Here is a tiny trained network, its code and every weight. The questions are about switching its units off for an input and a class, where a switched-off unit gives its printed mean instead of its output.

import numpy as np


def w(rows, s, z=0):
    codes = np.array(rows[::2]) - 128.0
    scale = np.full(codes.shape[1], s)
    scale[-1] = z or s
    return codes * scale


def f(y):
    return np.maximum(y, 0)


def log_softmax(a):
    a = a - a.max(-1, keepdims=True)
    return a - np.log(np.exp(a).sum(-1, keepdims=True))


def net(x, mask):
    res = np.array(x, float).reshape(1, 4) / 4 @ E
    y = f(res @ A[0][:, :-1].T + A[0][:, -1])
    res = res + np.where(mask, y, B[0][:, -1]) @ B[0][:, :-1]
    return log_softmax(res[-1] @ U[:, :-1].T + U[:, -1])


A, B = {}, {}
E = w([
[213,96,250,177,115,117,176,16],'x0',
[54,136,183,140,124,173,15,1],'x1',
[32,62,66,55,52,189,206,59],'x2',
[216,69,92,66,179,220,71,77],'x3',
],0.0095)
A[0] = w([
[148,128,87,103,140,149,72,33,251],'n1',
[166,78,181,164,97,91,170,119,217],'n2',
[132,134,115,139,187,75,155,158,51],'n3',
[118,98,101,68,116,232,72,144,156],'n4',
[204,162,103,171,149,88,197,217,161],'n5',
[115,70,112,71,32,117,197,84,113],'n6',
[184,116,81,96,158,149,96,136,148],'n7',
[137,148,126,121,125,88,128,207,113],'n8',
[76,199,77,95,93,113,113,190,82],'n9',
[4,60,119,115,9,130,202,62,186],'n10',
[153,149,209,221,158,122,159,71,94],'n11',
[39,205,162,118,114,119,45,122,183],'n12',
[179,176,133,180,150,102,147,190,179],'n13',
],0.012,0.0033)
B[0] = w([
[159,69,125,128,119,29,143,83,199],'n1',
[143,202,205,115,155,153,106,52,191],'n2',
[179,225,79,85,116,82,83,182,166],'n3',
[160,41,63,38,179,25,181,158,199],'n4',
[92,219,100,92,223,228,89,140,232],'n5',
[158,178,117,83,66,187,213,99,204],'n6',
[180,100,146,65,254,139,158,133,180],'n7',
[71,190,47,175,226,141,62,182,185],'n8',
[5,43,20,175,142,182,152,182,201],'n9',
[150,212,66,158,32,62,187,144,250],'n10',
[218,127,213,154,92,197,31,60,206],'n11',
[44,77,172,159,61,8,48,177,214],'n12',
[123,128,109,107,189,167,59,156,206],'n13',
],0.0084,0.019)
U = w([
[153,134,192,113,181,253,197,107,5],'0',
[180,192,255,176,154,174,73,47,89],'1',
[145,252,107,138,56,94,221,87,210],'2',
[62,138,56,197,99,112,207,172,7],'3',
[160,78,86,79,202,71,147,105,169],'4',
[84,115,194,188,78,7,19,109,223],'5',
[104,221,116,154,218,177,69,182,177],'6',
],0.0096,0.0015)

Each question gives the input, the list of numbers given to net, and the class t.
The units are the neurons (one row each of A and B). Each row of codes is followed by its name. A weight is (code - 128) times the scale printed after its matrix; where a second scale follows, it is the last column's (A, B and U).
mask holds one flag per neuron, in row order. A switched-off neuron (its flag False) gives its mean, the last column of its row in B, instead of its output. The means were averaged over made-up inputs and are rounded, as every weight is.
A unit's drop is (log p(t) with every unit on - log p(t) with that unit switched off) / (log p(t) with every unit on - log p(t) with every unit switched off).
The circuit of an input: a set's keep is (log p(t) with only the set's units on - log p(t) with every unit switched off) / (log p(t) with every unit on - log p(t) with every unit switched off). Starting from the 12 units with the biggest drops (on a tie, the unit counted first), units are removed one at a time, each time the one whose removal leaves the highest keep (on an exact tie, the one counted first), for as long as the keep stays at least 0.8.
units of the circuit, in order: the units of the circuit, biggest drop first
top k neurons: the k neurons with the biggest drops, biggest first
drop of u: that unit's drop, to one decimal
input [8,-6,-3,0], class 1: units of the circuit, in order -> n11
input [8,-7,-4,-6], class 6: top 2 neurons -> n5, n13
input [0,-3,4,3], class 2: top 3 neurons -> n6, n9, n13
input [7,1,2,-4], class 1: top 2 neurons -> n11, n2
input [-6,4,4,2], class 3: top 2 neurons -> n10, n9
input [-7,2,7,3], class 3: top 2 neurons -> n10, n9
input [-3,-5,8,5], class 2: top 2 neurons -> n10, n6
input [7,-8,-5,0], class 6: top 3 neurons -> n5, n13, n8
input [-1,-6,8,-7], class 2: top 2 neurons -> n10, n6
input [-5,8,1,4], class 4: top 3 neurons -> n4, n11, n7
input [-8,3,-3,2], class 4: top 3 neurons -> n4, n10, n7
input [-4,-1,0,2], class 4: top 3 neurons -> n10, n5, n4
input [4,2,-2,-5], class 1: drop of n10 -> 0.0
input [-5,8,2,3], class 5: units of the circuit, in order -> n12
input [-6,8,7,6], class 4: drop of n4 -> 1.7
input [6,2,1,-5], class 1: drop of n11 -> 1.3
